Each row is followed by its class.
[ 153 -317  165  205  380  154 -221   62  399 -117  -87 -171 -127   20
  169   57   -6  169  245  119 -152  380 -338  233 -318   52 -274  214
    8  -61  316  280  121 -194  214   10]  Dure
[-124 -340 -102  172  262 -164  144 -101 -172 -227 -162 -230  205  260
  123  100 -183 -166  -96    0  -52  360 -260 -664   14  253  -16   65
   41  125 -313  128   67 -201  386 -108]  Dure
[-227  -26  -40  -80  140 -228  122 -160  212 -196 -156 -154   86  275
  167    1  -17  123  171  -22  154  159 -219  -49   19   40  -24  318
  -54  -61  -57  -88   74 -294  -25  160]  Ronud
[-300  -50   92 -227 -184 -216  182 -231  149 -173  125 -360  103  117
  110   54  124    1   22 -140  219  493 -178 -194  -59  -80 -119  364
 -132 -225   20 -283 -169 -123  116  253]  foga
[-129 -260  -37   -2  129 -116  -34 -397 -103 -138  -14   84   24  -97
  -73  148  -51  111 -163  -54   53  -74 -146  -80   13  259  136   92
  182  121 -113 -164  -23 -146 -195  -25]  pid
[ -55 -201 -161  159  323 -257  162  135 -110  158 -185 -393  -76  374
  253  306 -219 -323   46 -525  217  323 -198 -534 -104  299  249  -24
   47  -15 -146  227  253 -491  482 -191]  rap
[  52 -152   46 -172  125  160  -71  -85   71    1   58 -169 -141  -23
  -49  -86  189  -15   83  -38   11  351 -142 -231   13  182    5  200
 -110   72  257   92  -35 -211   49  117]  vot
[ -66 -102   70 -189 -238   30  -63 -341   14  -32  -21  -23  212 -157
  -27  141  -17  110  -29 -176  144  -13 -170 -199 -217  151   82  302
  184  188   48 -421  -75  -24  -32  -55]  rap
[-167  -52   77  -54  310  228  -34 -190  124   -7   -7 -241   49   69
  205   20  103  258  236   35  -26  162   58   99  146  257 -127  261
  -48  -10   60 -134 -115  -89   -2  142]  Sode
[-283  191  -80 -150   20 -159   -9 -250   43 -119  -44 -207  101   86
  -32  -63   76   -8   37   42   78  135 -160   19 -122  128  -19  380
  -50  100   33 -206  -13  -53  -44  328]  foga
[-133  -14   68  -94  -28 -301   89 -107  139 -153  -33 -185  196  185
    5   23  -99  129  141  134   66  327 -209 -266    0 -135 -151  249
  -44 -210  -38 -281    2   77   69  101]  faz
[-196    2    4   40  252  -34   97 -133   90    5 -116 -338   47  158
  294  -39  161  208   96  -29  250  347   12    4  153    5 -305  412
 -117 -180  -56 -133  -27   93  -39  128]  rap
[ -32  -15  113 -148  197   61  -33   27  268 -218  -69  -69  -80   84
  116 -375  339  222  328  137    2  481  -80   49   56 -145 -237  468
 -202 -216  169  110   -4   62  -95  191]  rap
[-183 -158 -145   95   69   14   77 -143  196   12 -118 -336  272  127
  177  273  -79   40  -43  170 -157  231   94 -376  123   41 -344  330
   21  -93   34 -225   58 -128  199 -177]  Sode
[ -55  -26    7  117 -215 -180  -26   96  133  -15  -85 -269  186  235
  179  160 -212  161  109  216   54   98  -64  -26  132  -33 -259  294
  -28  -41   99 -163   70  106  -73  121]  foga
[ -10 -154  167 -320 -369 -273  -35  -49  -69 -193  102  147  -24   87
 -185   42 -248  155   59  178   88  -49 -211   40   50  -46  123  115
   25   86   -7   -3  -42  213 -172  291]  Turil
[ 194  -56  -21   74 -228   50  -92   79 -226  631  -61 -516  415  244
 -230  447 -348  -91  -44   35   88  -73   63 -899 -126   69  -72 -195
  192  240   41 -411   58  409  572 -372]  pid
[ -24   35   -3 -105 -269 -388   30  137  141 -390  -95  171  -61  114
   35 -270 -112   20  220  106  -64  286  -99   24  -42 -387  -49  161
  -62 -112   36  106   73   60  -95  156]  bevo
[ -72 -222  -45  306  313  -96  -91  -72  -83   28   17 -488  142  108
  138  381 -197  -66  152  119 -177 -111    9 -365   43  221 -211  -85
  123  266 -180  -77  -61  -89  191  -75]  Dure
[-233  -48   32  -13  180   91   -6 -104  134  -14  -62 -580  180  256
  346   22  -69  134  270   93   18  585  -15 -234  -32   -6 -354  435
  -63   23   95 -135 -108  116  461  202]  Sode
[-205   41   64  -43  132   51   -1 -330    0   62  -28 -332  137  160
   88   52    5  179   45   -4   61  125 -125 -212   29  227  -93  267
  -31   47   43 -119 -116  -11  173  143]  bevo
[-121 -346   24  -88  310  -98   29   66  229   13  -99 -340   89  243
  276   67  -51  202  121   62  118  415 -151  108 -193  101 -312  355
  -70  -26  222 -108  -29  -98  282  108]  Sode
[   8 -276   12   83  261   -2  -29  -41  -21  -81 -115    4  143   86
   -3   38   61 -184   42   89   24  622 -404 -549  -51  227   33   66
   75  -97 -133   45  -47 -258  355    5]  bevo
[-161 -175   24 -173 -180 -259   95 -158  221 -179   42 -104  126   28
  -76   39   14  138  -15   91  189  113 -170  121   78  -59 -112  334
  -73 -132  -77 -275 -105 -105 -247  122]  Dure
[ -25  -48  -81 -131 -108  162  108  -23   56 -112  -76   20  -13   11
  165 -111  157  102 -126  -15  -26  108  144  -58  186   84   92  240
  -64   24   61  -74   49  -81 -197    6]  Ronud
[ -52 -528   64  180  602   67    1  -23  247 -192 -184 -244   58  144
  279  231   58    2   16  -18  -72  468 -368   72 -293  292 -227  202
   63 -229 -150  120  151 -262  221 -174]  bevo
[ 132 -178 -189  106  536  222   27  287 -294  652 -189 -643    7  421
  386   46  113    8  148 -341  316 -277  216 -314  132  501 -308  154
   57  414  239  237   42  245  -65   93]  Dure
[-414 -196   15 -183  418  -94  143 -302  -91 -445  -75  -99   62  161
  231 -319   79  -82   88 -189  101  614 -278 -121 -133  324    4  359
  -54   92 -124   17  -72 -182  161  344]  vot
[ 200  138 -170  330  217 -342  171  436   -1  120 -184 -236  115  238
  -49   29  -51 -398   42  249  -46  523 -379 -470   91 -334 -212 -298
  -41 -330 -255  174  234   60  360  -33]  Ronud
[-178    2  -64 -131  -81 -135    5   48  140 -132 -163  -28   57  312
  151 -189   16   21  264   16   91  373  -67 -108  136    3  125  360
  -39  -77  112   -8   15 -103  -49  292]  pid
[ -69   27   50  -12  268  -16   63 -143  -28  -45  -49 -294    1  143
  106   -9   -8   95  170  -26  -25  156 -131  -76   14   77 -139  129
  -22   50   25  -52    9   25   41  187]  Sode
[  10 -468  -14  167  304 -244  -25   43   63 -197  -12 -351  -63  198
  167  145  -51    1   26   42   92  314 -177 -224  -75    9 -219  270
   32   23  -68   62   97 -110  -42   24]  rap
[ 249 -234   11 -258  112 -356  124   -9 -415 -205  103 -531 -319   91
 -359  247  -41 -258  202  133    3  269 -304 -729   68   99 -118 -407
 -233  442 -318  107   10   60  143  149]  pid
[-148 -210  -74 -182  -79 -157   72   35   -5 -257   75 -203  -15  120
  112  -13   -8 -186  141 -120  219  553 -176 -407 -135  145  -83  349
 -173   62   -6    0   21 -122  163  156]  pid
[-171 -183   -5   -3   58  -16   31 -180   82 -187  -27 -218   97  143
  135  119   22  119  -67  136   37  277    8 -140   78  204 -165  262
  -58   25   33 -152   -8 -144  -37  134]  foga
[ -43 -116   72   28  222   64  -38   -9  245  -73 -108  -94  -37   46
  155  -57   86   62  156    9   -5  336 -302  254  -85   38  -74  276
  -62 -101  153   61  -29 -268  109  123]  Sode
[ -58 -142  203  -92  239  -48  168 -222   55 -181   63 -358   53  148
   41  -89  207  213   39   29  248  378 -246 -113   67  -24 -349  194
 -184 -133 -106  -96 -102   98  -75  192]  rap
[-108   -1  145  -90   98 -347   18 -114 -121   57   23 -475 -147  188
   12  119  -50  -32  185  -77  211  168 -386  -12   70    6   84   61
  -88   28  -96  103 -132 -104  186  258]  rap
[-119 -275  -53  133  188   37   47   40  275  -71 -149 -120  108  152
  287   67   72  202   18 -125  149  135  -31  192  -65  178 -293  375
  -50 -193  -16  -22  103  -80 -138  -80]  foga
[ -50  100   17  134   98  -80  -34  -97  152 -121 -144 -120  147   92
   98   -8   26   73   62  104   14  246 -353 -123  -98  -65  -33  240
  -63 -137  -64  -36   27  -81  144   26]  faz
[ -83 -172  141 -146  118  218   23  -98  181 -117  -11 -259  142   85
  214  -50   59  147  204  -92  143  510  -79 -259 -300  144 -417  466
  -93   66  238 -220   -9  176  221  134]  Turil
[-200 -198    5 -190  176  -55  -39 -189  -65  -96   53 -101   94  111
   77 -126   82   14   62  -96  190  -35 -109  -96 -205  127  -97  433
   69  228   78 -100  -54   57 -162  234]  vot
[-257   84  -50 -206 -466 -159    2 -117  -41 -172   35  -30  194   67
   39  -45 -154  -67   42  -18  154  218 -106 -189  -25    1  150  391
  -17  109  -82 -334  -88   95  -15  307]  vot
[-140   78  -49 -208   96  143   23 -245   61 -148  -50   36   29   31
   40 -186  194   27  113 -114  144  340  -48 -362  -25  -10   45  335
  -59    9  -67  122  -41  -82  168   94]  Turil
[ -37 -188   45   39  172 -179   21  -57    1  -97  -64  145  -42   56
  -77  -57   40   63   29   41   68  128 -263 -101   11   13   94  226
  -28  -73 -142  -50    9 -145  -13   14]  rap
[-132 -129  -77  -82  309  -89  122  -48  -62  -77  -72 -214 -165  155
  196  -92  119 -115  289 -381  183  364 -114 -414   41  263  -40  174
 -116  133   -9  167  -90 -244  148  219]  Turil
[-212 -144  -92  116  148 -183   40    4  316 -225 -152  -35   66  191
  308 -147   68  -16  109   -3   88  350 -188  -42  -58  -48 -224  495
  -19 -167  215   97   97 -320  -42  123]  Ronud
[-203   13  -16  -41   75  -46   11  -93   21  -39  -68 -113  138  133
   71    0  -71  149  154  239   43   61   51   -6  137  100 -278  404
  -92   25   24 -217   20  106  -73  130]  Sode
[  24 -297 -309   90 -181 -352   32   26  -63   36 -237   61  282   21
    9  515 -322   89 -169   22  -27 -461  341 -499 -177   49 -230  -93
  202  199 -215 -452  213  191  -84 -531]  faz
[  90 -111  -21  109  -30   18  -34   99  256  -42   79  119   20 -115
  -79 -252   27  -49   39 -194  -35  369 -231   20 -171  -96  106   25
  104  -87  129  -57 -141 -132   37  170]  Dure
[ -92  -12   22  -78   -7 -174   27 -101   26 -278  -96 -103  109  173
  -43 -158  -63    9  199 -161  153  272 -212 -296 -306  108  -77  170
  -94  106  -95 -135   39   21   77   94]  bevo
[ 176   70  178  -72 -270 -229  -86  107  164   46   24  266  -16 -202
 -147  193  -47  181  119  174   54  -84 -248  301 -172 -427   56 -236
  -69 -298  -72  -66   -7   64  171 -263]  pid
[-240 -233  -44 -119    4 -139  102 -151  106 -121 -119  -82  155  179
  171   -3   10   71    9 -100  163  330  -90 -111    3   57  -60  390
  102  -80  -16 -166  -46  -90    1  145]  foga
[-182 -151  -21  -56  333  -11  -15  -32   89  -37 -115 -233  189  279
  342 -128  138  121  116   43   86  240  -92 -158 -124  219 -277  570
   14    3  274  -29   39   10  -34  187]  bevo
[ 158 -170  198 -203   -5  151  104 -141 -179  141   11 -169  -62   36
 -348  125  -79 -206  -33 -384  302  334 -413 -235 -345  258   92 -186
   73  118 -127  -61   57   86  296   59]  foga
[-140 -311   20  -12   50  -63  125 -197   35 -372   52 -144  168   55
  155   42  -65   95 -101  114  -68  291 -166 -381   -3  -13 -114  244
   -6   27 -224  -80  -17  -80  171  -80]  Ronud
[-175   38   15 -141  -87  175  -43 -240 -119   99 -100  -61  273   60
  113   21  -19  155   93 -110  218   99  122 -367  -82  267  -29  252
   72  234   -6 -339 -105  186  195   43]  rap
[ -60 -169   62   84  385  -33  -44 -279   -8  -44   73 -440   25  115
   15   54  -20  119   44   32   25  251 -171 -220   82  258 -100   20
   38  145    3  -85 -152 -178   50  174]  bevo
[-117  -73   45   43  158 -170  -13 -122  -47 -124  -90 -150  206   38
   79  216 -150  -45  -20  211 -101  281 -305 -165 -148   27  -41   87
   59  -99 -140  -66   78  -62  380 -116]  Sode
[ -23 -120  -49  -66 -232 -188  -22   -9  -78 -211   81 -114  103   51
  -90  157  -41   -1  -64  243   71  121 -129 -255   29   69   14  150
 -101   78 -186 -250    7  108 -174  121]  pid
[-108 -324   88  115  423  266  -78 -193   80  -33   27 -471   87  156
   83  -20   74  -62   28  -23   56  428    1 -289 -182  360 -414  227
   16  290  282 -121 -116  -28  137  232]  Turil
[ 127 -428  173  356  388  -23  -33  -33  213   95  -93 -657 -292  -23
   20  392   17 -255   97 -204 -238  324 -321   37 -340  -41 -477 -149
   20  -85  216  135   27 -208  333 -167]  Sode
[-117 -181  142 -129  162  101  -31 -169   73   -2  -89 -376  176  139
  242  236 -124   98  177   39  -64  364 -360  -89  -89  295 -129  275
  106  -31   27   29    5    1  364   65]  bevo
[ -10  191 -107 -126 -451 -610  181  220  -31 -172 -103 -113 -168  148
 -180  109 -300 -335   78   59  159  370 -408 -172 -109 -341  194    7
 -244  -35 -280  -41  189 -115  319  128]  Ronud
[-120  -69   60  -87 -229   29    5 -172  149  -34  -45   68  268  -49
   24   69   74   67  -57    5  155  282 -303 -242 -112    3  100  171
    8 -162 -105 -185 -153 -144  310  -75]  Ronud
[   0  -15   -2 -212  204  -10  134  253 -171  356   26 -512 -234  338
  227  313 -136 -108  270 -170  -43 -103   74   66  143  182   29  -87
  -27   77   52  242   97   69  184  216]  Sode
[-263 -199  -94   -2   94  -34  -29  -20  128 -253 -186 -164  188  186
  312   12    5  110  172   29   71  233   68  -80 -167  223 -171  397
  -86  113 -125 -133  -16  -17  103   64]  Dure
[-104 -345   -9  193  409  -35    5  -89  127 -187 -124 -469   39  231
  142   39   38  174  176  147  -27  251  -95 -150   39  233 -587  352
 -163   66    7  -40   14   42 -102  106]  Sode
[ -91 -333  -13   30   -8  -24 -105  -58  181 -320   51 -296  166   95
   72  -41  -41   67   41  107   66  465  -82 -374 -142  236 -334  505
  -83  161  183 -216  -13   23  -94  166]  Turil
[  70  464   46 -283 -868 -106  -71   40    8   15  -85  -78  338  -18
 -304   15  -90  -22  -64  234  212  186 -124 -105 -105 -260  199 -114
 -165   51 -142 -381  -78  310  210   34]  rap
[-108  394 -170 -121 -681  157   24   28 -300  103 -218 -132  163  168
  154   42 -108 -321 -184   19   31  111  261 -453   81  -36  207  371
    2  180    2 -101  177  319  125   30]  bevo
[ -83   84   98 -103 -170 -178   36 -152   -9 -166  164   53  119   29
 -122 -184  -95  162   93 -300  113 -251  -84   41 -236  -43   59    6
   79   91  -27 -201  -67  171 -238  169]  foga
[ 144   44  181 -207  -76 -248    6    2  252 -171   55   48 -227  -96
 -126   14   31  281  133  211  -51 -122  -32  653   79 -391 -200 -205
  -47 -262   99   68   39  182 -461  121]  faz
